Rows and roughly how far along a hidden order each lies, from 0 to 30:
In the rows, zero is written as 128.
[138 133 123  75 151 101 122 102 136  51 136 165 139 124 192 130 115 161
 131 114 126 120 120 152 119 131 137 136 130 125 155 126 129 169 194  64
 181 121 123 149 133 131  50 118 112 109 124  68 154 131   1 137 173 147
 116 118 146  86 173 110 183 163 115  92 150 167  92 108 110 145 132 139
 116 114 130  89 142 216 118 112 152 179 124 155 127 118 125 147 119  74
 171 131 123 116 133  74 141 115 153 191  81 119 108 175 121 121 132 127
 104 110 103 117 128 202 152 146 143 139 106 163 124 126 105 158 118  72
 130  66 144 125 101 133 100 158 129 152 120 134 101 100 162 106 159  90
 120 136 156 108  85  85  78 124  90 162 114 136  68 151 104 132 140 138
 181 115  66 110 146 119 134 105 116 148 167 107  68 112  94 101 148 118
  98 147 116 155 175 110 179 115  97 147 138 125 126 152 188  80  14 140
 138 131 127  38 127 121 103 132 132 110 112 120 103 144 141 144 135 133
 100  70 102 138 173 150  80 154 121 108 122 141  95]  0
[131 128 128 164 121 134 118 170 129 188 105  87  72 171 122 151 129 122
 160 171 124 109 175  93  99 127 112 144  87 139 121 142 128  78  67 141
 126 142  87 111 135 104 134 125  99 122 135   4 115 131 233  86  71 155
 132 169 107 120 108 160  88 108 152 127 164 104 189 134 126 100 136 115
 130 113 112 171 123  58 149 163  92 123 132 117 155 144 127 121 116 130
 118 151 165 125 111 207 150 138 103 128 172 133 116  51 167  97 148 134
 149 110 140 132  95  14 142 131  99 114  94  58 138 163 105 112 140 134
 136 178 136 118 100 100 147 139 121  86 146 111  97 141 133 127 120 164
 127 133  98 132 148 154 127 105  66 127 114 102 167 168 128 136  81 125
 107 111 128 123 119 145 126 195 168 102  94 125 140 107 144 120 116 128
 144 123  80 139  80 128 117 154 102 130 117 190 141 132  58 209 160  65
 128 140 145 211  89  98 144 137 131 146 100 121 140  85 122 143 136 130
 130 112 105 116 109 136 116 116 126 117 109 133 145]  22
[124 147  96 135 177 122 131 146 119 122 103 111  87 140 215 182 104 148
 179  40 121 143 173 104  97 143  78 174 114 141 157 113 111 122 127  92
 140 139 104 124 134 106 174 136 103 123  72   1 108 125 209 180 145 145
  75 163 144  79 138 160 109 149 147 115 112 113 112 156 113 117 102 118
 107 113 118 182 116 146  97 145  35 125 133 166 158 125 106 149 151 147
 120 136 133 162  98 121 142 138  99 207 127 109  72 138 113  94 149 118
 118 106 147 136  91 141 147 153 134 100 134  78 139 128 130 107 109 129
 125 157 126 138 112 134 158 106 157 102 161 143 120 120 116  76 127 159
 179 138 104 137 155 176  71 134  81 176 142 106 158 155  92 124  79  94
 147 118  80 145 120 175 119 144 113 141 118 104 140 135 140 115  88 133
 155 140 111 147 115 115 135 157 108 150 142 144 136 118  38 171 165 125
 112  91 148 201  88 178 167 134 166  98 135 123 133  89 128 116 118 108
 129 146  91 118 109 113  53 118 108 142 110 164 110]  8
[128 120 146 115 107 121 114 128 143 181 116 130 124 160 106 117 146 130
 123 255 131 106 121 125 119 136 168  98  87 128 108 113 155 115 116 104
 153 138  99 129 129 132  48 108 104 101 170  76 160 137 118  70 107 160
 166 147  89 128 135 127 139  93 104 119 230 155 174  97 135 110 136 136
 142 116 135  74 146 112 151 138 190 139 131 104 124 139 142 119  93  84
 151 141 152  88 124 191 148 131 147 105 133 146 155  71 175 121 125 158
 129 129 100 117 138  52 140 116 122 143  82 136 141 136  92 150 145  94
 171  85 141 107 116  96 103 201  87  79 105 111  73 125 155 177 150 102
  88 127 140  92  95  83 183  85  81  97  91 119 102 148 156 141 151 150
 116 113 121 106 140 102 139 159 176  86 108 130  94  94 115 108 157 127
  74 126 119 129 160 128 126 112  79 124 106 166 128 170 173 158  71  93
 143 165 123 125 115  80  93 132  93  95  96 126 121 126 129 168 142 160
 112  77 152 123 160 150 164 141 130  84 141 116 137]  17
[135 147 103 135 104 128 138 132 110  76 148 115 115 125 179 143 114 116
 134   1 119 146 149 127 127 115  93 156 159 134 150 163  99 126 113 154
 122 127 128 140 133 113 183 140 143 162  78 128  99 124 147 168 145  95
  83 125 170 122 107 147 118 175 160 137  27 115  88 164 106 138 122 118
 106 133 121 194 101 142 102 118  63 121 122 165 146 115 107 129 149 164
 109 125 116 164 118  87 116 122 114 166 130 118  82 171  79 122 129  99
 134 117 159 143  98 167 131 140 131 108 231 104 120 137 162 109 119 160
  83 189 119 158 140 153 157  60 156 153 159 138 172 144 115  94 106 174
 170 121 110 187 172 168  64 155 172 160 155 131 166 120 119 121  78 114
 145 148 124 153 112 178 114 111 108 156 137 107 161 171 156 142  97 128
 152 125 119 126 103 129 129 163 175 127 147  92 131  98  72 125 208 156
 113 101 142 109 127 170 169 128 165 156 153 127 146 121 119  84 121  99
 131 184  97 133 107 117  84  98 117 163 106 148 129]  14
[119 146 104 134 180 118 121 149 128 163  85 118  91 138 222 176 107 158
 171 101 118 133 174  98  86 162  95 167 101 143 156 114 113 131 132  75
 130 139  87 118 132 107 139 134  92 110  75   1 114 119 183 154 135 154
 100 174 116  80 167 170 104 131 145 103 136 124 131 155 130 114 100 120
 111 103 121 167 123 141 115 152  64 131 133 162 166 128 105 153 133 138
 130 144 140 148 100 153 150 141 106 170 125 107  77 113 127  92 156 133
 108 106 137 132  91 112 155 162 134 102 116  71 147 120 119 117 102 115
 137 136 125 124 101 126 153 130 143 101 163 142  89 111 119  74 139 150
 162 138 114 113 140 158  75 122  24 167 147 100 147 173  93 119  81  98
 140 106  63 142 120 165 119 170 117 133 107  99 128 117 128  96  98 130
 158 141 123 153 123 111 143 152  89 152 131 161 140 129  70 179 158 112
 112  94 147 199  82 154 150 131 150  83 124 124 128  84 134 131 122 106
 123 115  93 119 131 127  65 119 109 120 118 162 112]  7
[140 146 166 107 161 119 122 121 141 198  89 133 131 156 139 130 129 152
 165 252 124 119 115 106 112 173 149 129  70 139 120  92 137 127 139  83
 166 145  70 131 122 140  80 117  97  99 141   1 154 117 187 110 112 166
 154 165  66 111 138 152 145  86  93 134 225 178 172 139 140 104 112 133
 145 105 129  82 149 147 153 140 182 138 136 135 134 146 131 113  59 108
 138 142 163  94 112 170 144 139 163 108 120 140 143  65 169 112 132 155
 124 115  90 126 108  53 152 112 137 134 131 111 160 129  92 147 106 101
 185  86 110 108 115  98 124 190  92  36 113 131  66 119 153 122 159  96
  99 126 136  88  99  86 167  85  53 133 117 103 109 158 169 143 135 141
 109 109  87 100 131 120 131 156 180  77  89  96  94  95 115 105 154 136
 115 126 145 124 143 127 136 116  70 121 116 162 138 173 149 194 103 106
 116 142 127 173  91 164 103 127 110  88  92 124 120  97 144 172 119 154
 111  65 149 131 154 151 171 146 123  82 159 129 132]  14
[105 110 139 153  96 138 112 157 135 160 129 102  92 174  42 110 169  99
 124 218 149 100 147 114 125  91 146 101  97 119 101 120 159  92  78 153
 126 131 126 104 126 105  67 116 129  92 188 116 136 144 117  61  54 145
 162 138 104 155  95 106 102 105 161 133 195 101 205  95 130 111 157 126
 143 139 131 103 139  49 174 153 185 120 130  86 130 128 147 125 144 111
 148 140 138  98 144 208 138 146 113  86 170 140 155  42 183 120 125 152
 152 152 125 119 137  55 119 124  93 132  64 115 123 132 107 129 160 112
 156 150 154 100 108 102 100 169 106 104 130 108  99 127 142 184 129 109
  84 140 122 119 110 133 189 122  92  76  79 123 130 125 134 134 141 140
  93 106 171 109 135 102 140 180 169 107 138 174 143  97 123 141 133 117
 120 122  80 133  85 144 101 119 107 130  97 179 126 186 133 145 138  66
 151 151 132 134 126  78 116 137  90 120 104 123 127 129 112 158 144 167
 137  97 142 110 111 127 161 145 139 118 110 120 147]  26
[139 151 154  92 175 121 149  74 123 146 104 159 196  83 144 122 111 153
 134 168 127 163  65 134 145 187 141 128 134 126 131  89 110 180 198  93
 154 133 127 148 113 151 128 131 130 131 107 188 143 108 146 181 177 123
 138 104  92 121 106 137 183 104  53 144 147 193  74 154 118 137 104 140
 137 122 149  71 149 214 111 100 168 123 132 137 106 125 119 123  90 128
 120 117 119 124 126  55 112 131 179 113 106 137 144 159 107 138 127 129
  99 131  92 134 136 161 138 116 168 143 197 175 151 103 125 139  88 147
 155  59  89 133 160 130 128 119 118 104 100 150 133 119 112 113 158  86
 119 118 149 114 111  92 159 110 156 144 169 136 103 110 155 131 144 137
 116 140  97 114 136 135 121  55 107 108 106  91 106 139 116 132 171 141
 114 124 206 108 192 126 147 109 125 113 136  80 124 143 206 139 134 189
 103 114 112 138 124 205 104 107 123 143 131 130 121 135 142 114 113 124
 126  88 183 146 150 142 172 154 119 118 183 132 120]  8
[118  97 127  85  90 123 114 126 137  72 165 158 149 153  86  97 159 117
 100 210 154 106 114 152 144  87 164  96 144 110 121 139 151 141 139 138
 157 111 151 139 129 131  53 109 147  94 183 199 160 153   1  79 116 127
 153  85 146 142 119  62 162 137 152 119 158 125 133  87 104 146 163 136
 132 142 130  67 140 155 155 113 216 153 120  89 104 106 150 136 132  84
 166 131 116  95 158 112 127 123 165 137 113 136 148 144 138 142 111 125
 144 141 109 110 155 164 127 129 112 150  74 168 101 127 122 169 161  85
 132 107 153 113 106 136  84 168 117 167 118 117 120 111 169 159 136  92
  87 140 160 121  81  86 125 133 135  95  88 151  78 118 109 131 166 153
 149 128 142 104 147  71 142 112 139 146 204 147 104 109 101 127 161 112
  83 133 102 146 145 132 147 102 118 131 124 130 123 143 181  59  33 108
 162 148 126  12 169  75 110 138  97 127 116 124 109 171 107 154 148 164
 120  85 145 132 163 128 142 158 138 103 107 125 117]  12
[110 109  95 138  63 132 118 168 121  95 172 118  80 170 113 121 128  92
 124  66 144 107 188 124 121  67 114 141 149 120 129 164 125  93  63 172
 124 123 141 120 137  99 160 121 144 130 136 113 121 154  90  93  68 124
 102 124 177 146  74  99 107 173 227 131  78  71 154 124  92 125 162 118
 114 141 110 192 105  75 146 144 105 122 113 117 142 105 126 138 187 133
 132 132 123 153 129 139 124 133  87 158 161 120  93 136 147 118 122 100
 170 125 177 128 111 123 122 155  83 114  88  93  97 152 151 115 167 131
  88 232 161 134  98 136 124  22 148 171 161 108 143 144 116 147 102 184
 147 137 111 177 161 175  81 165 154 118  97 136 144 124  91 122  89 129
 155 128 160 133 118 122 120 152 126 162 194 160 167 139 155 159 105 110
 139 129  71 148  54 138 119 148 155 148 129 139 130 102  37  97 176  88
 143 122 154  90 137 121 162 145 131 124 130 122 138 130  97 117 142 133
 136 173  70 115 104  99  88 116 135 151  65 150 127]  20
[123 117 162 147  98 152 127 141 129 197 131 115 137 142  28  99 141  96
 100 191 135 117 121 120 146 115 164  98 117 125  92 135 146  93  90 177
 106 133 126 114 124 144 108 124 137 130 175 233 133 130 179  85  83 130
 180 131  93 174  82 132 109  77 118 156 164 115 185 120 149 114 145 129
 153 138 131 108 137  66 158 134 207 101 131  72 112 142 149  89 104 131
 109 133 139  99 145 174 122 135 142  49 173 155 183  31 153 144 113 145
 153 154 124 127 143  54 108  94 115 141 139 123 131 135 127 127 155 149
 139 153 120 118 148 108 120 146  97  96 112 109 127 155 135 180 117 113
  88 125 124 121 124 121 219 112 135  68 115 131 136  97 186 137 156 142
  83 138 191 120 129 102 133 138 167  88  89 163 150 122 145 157 142 132
 132 111 131  97 109 147  89 117 146 105 109 131 126 137 157 162 169 106
 129 162 115 157 142 124 103 128  96 147 122 133 137 130 123 132 131 151
 139 129 166 126 111 127 221 126 138 123 161  99 167]  30
